Here is a tiny trained network, its code and every weight. The questions are about switching its units off for an input and a class, where a switched-off unit gives its printed mean instead of its output.

import numpy as np


def w(rows, s, z=0):
    codes = np.array(rows[::2]) - 128.0
    scale = np.full(codes.shape[1], s)
    scale[-1] = z or s
    return codes * scale


def f(y):
    return y / 2 * (1 + np.tanh(0.7978845608 * (y + 0.044715 * y**3)))


def log_softmax(a):
    a = a - a.max(-1, keepdims=True)
    return a - np.log(np.exp(a).sum(-1, keepdims=True))


def net(x, mask):
    res = np.array(x, float).reshape(1, 5) / 4 @ E
    y = f(res @ A[0][:, :-1].T + A[0][:, -1])
    res = res + np.where(mask, y, B[0][:, -1]) @ B[0][:, :-1]
    return log_softmax(res[-1] @ U[:, :-1].T + U[:, -1])


A, B = {}, {}
E = w([
[253,148,73],'x0',
[130,129,129],'x1',
[75,253,61],'x2',
[89,66,14],'x3',
[131,128,129],'x4',
],0.0038)
A[0] = w([
[127,128,129,108],'neuron 1',
[207,145,94,2],'neuron 2',
[156,40,167,113],'neuron 3',
[128,125,128,132],'neuron 4',
[106,187,101,58],'neuron 5',
[129,122,132,107],'neuron 6',
[241,152,80,10],'neuron 7',
[167,194,227,163],'neuron 8',
[157,40,167,111],'neuron 9',
[16,111,174,7],'neuron 10',
[184,139,104,11],'neuron 11',
[123,135,117,105],'neuron 12',
[158,176,206,134],'neuron 13',
[97,214,90,54],'neuron 14',
[155,43,165,107],'neuron 15',
[180,138,106,7],'neuron 16',
[128,129,127,122],'neuron 17',
[133,109,135,103],'neuron 18',
[100,204,95,54],'neuron 19',
[146,156,175,147],'neuron 20',
[101,200,96,46],'neuron 21',
[90,50,7,44],'neuron 22',
[128,128,128,115],'neuron 23',
[106,190,102,74],'neuron 24',
[38,114,164,2],'neuron 25',
],0.011,0.00092)
B[0] = w([
[128,130,129,124],'neuron 1',
[99,179,196,172],'neuron 2',
[210,196,107,225],'neuron 3',
[129,130,127,129],'neuron 4',
[180,164,120,166],'neuron 5',
[131,135,128,124],'neuron 6',
[81,210,237,231],'neuron 7',
[46,187,30,254],'neuron 8',
[208,200,107,225],'neuron 9',
[95,212,239,211],'neuron 10',
[108,163,174,142],'neuron 11',
[132,142,125,125],'neuron 12',
[76,167,65,207],'neuron 13',
[215,180,112,213],'neuron 14',
[206,192,108,217],'neuron 15',
[109,161,170,136],'neuron 16',
[128,128,128,127],'neuron 17',
[139,143,126,127],'neuron 18',
[201,172,115,194],'neuron 19',
[101,143,93,164],'neuron 20',
[195,174,117,185],'neuron 21',
[15,255,14,243],'neuron 22',
[128,129,129,125],'neuron 23',
[184,158,119,172],'neuron 24',
[104,191,210,175],'neuron 25',
],0.03,0.0021)
U = w([
[135,127,126,254],'0',
[222,152,107,47],'1',
[61,140,66,29],'2',
[99,142,245,72],'3',
[140,113,126,238],'4',
[138,2,136,111],'5',
[152,2,182,35],'6',
],0.0063,0.0079)

Each question gives the input, the list of numbers given to net, and the class t.
The units are the neurons (one row each of A and B). Each row of codes is followed by its name. A weight is (code - 128) times the scale printed after its matrix; where a second scale follows, it is the last column's (A, B and U).
mask holds one flag per neuron, in row order. A switched-off neuron (its flag False) gives its mean, the last column of its row in B, instead of its output. The means were averaged over made-up inputs and are rounded, as every weight is.
A unit's drop is (log p(t) with every unit on - log p(t) with that unit switched off) / (log p(t) with every unit on - log p(t) with every unit switched off).
The circuit of an input: a set's keep is (log p(t) with only the set's units on - log p(t) with every unit switched off) / (log p(t) with every unit on - log p(t) with every unit switched off). Starting from the 12 units with the biggest drops (on a tie, the unit counted first), units are removed one at a time, each time the one whose removal leaves the highest keep (on an exact tie, the one counted first), for as long as the keep stays at least 0.8.
units of the circuit, in order: the units of the circuit, biggest drop first
k most important neurons: the k neurons with the biggest drops, biggest first
drop of u: that unit's drop, to one decimal
input [-8,7,6,-1,-5], class 3: 2 most important neurons => (neuron 10; neuron 25)
input [-8,-4,8,-7,-4], class 1: units of the circuit, in order => (neuron 14)
input [0,5,8,-6,-3], class 1: units of the circuit, in order => (neuron 14; neuron 19)
input [0,3,8,7,4], class 1: 3 most important neurons => (neuron 14; neuron 19; neuron 21)
input [6,-6,-3,-5,1], class 3: 2 most important neurons => (neuron 7; neuron 22)
input [6,2,-3,0,4], class 3: units of the circuit, in order => (neuron 7; neuron 2)
input [8,-4,-5,-2,-1], class 3: 2 most important neurons => (neuron 7; neuron 2)
input [-7,7,7,3,3], class 1: 2 most important neurons => (neuron 14; neuron 19)
input [6,6,-4,5,5], class 3: 3 most important neurons => (neuron 7; neuron 8; neuron 2)
input [-8,3,-3,4,6], class 3: 2 most important neurons => (neuron 10; neuron 25)
input [7,-4,6,-7,-6], class 2: 2 most important neurons => (neuron 8; neuron 13)
input [8,-7,1,8,-6], class 2: 3 most important neurons => (neuron 22; neuron 10; neuron 25)
input [-6,7,-7,-8,-1], class 2: 2 most important neurons => (neuron 8; neuron 13)
input [-1,8,3,-8,7], class 2: units of the circuit, in order => (neuron 8)
input [6,3,1,-6,2], class 2: 3 most important neurons => (neuron 8; neuron 13; neuron 10)
input [0,-4,-6,-3,-2], class 1: drop of neuron 15 => 0.5
input [8,6,-7,-6,1], class 3: drop of neuron 11 => 0.3
input [4,3,2,0,-1], class 3: drop of neuron 8 => 0.2
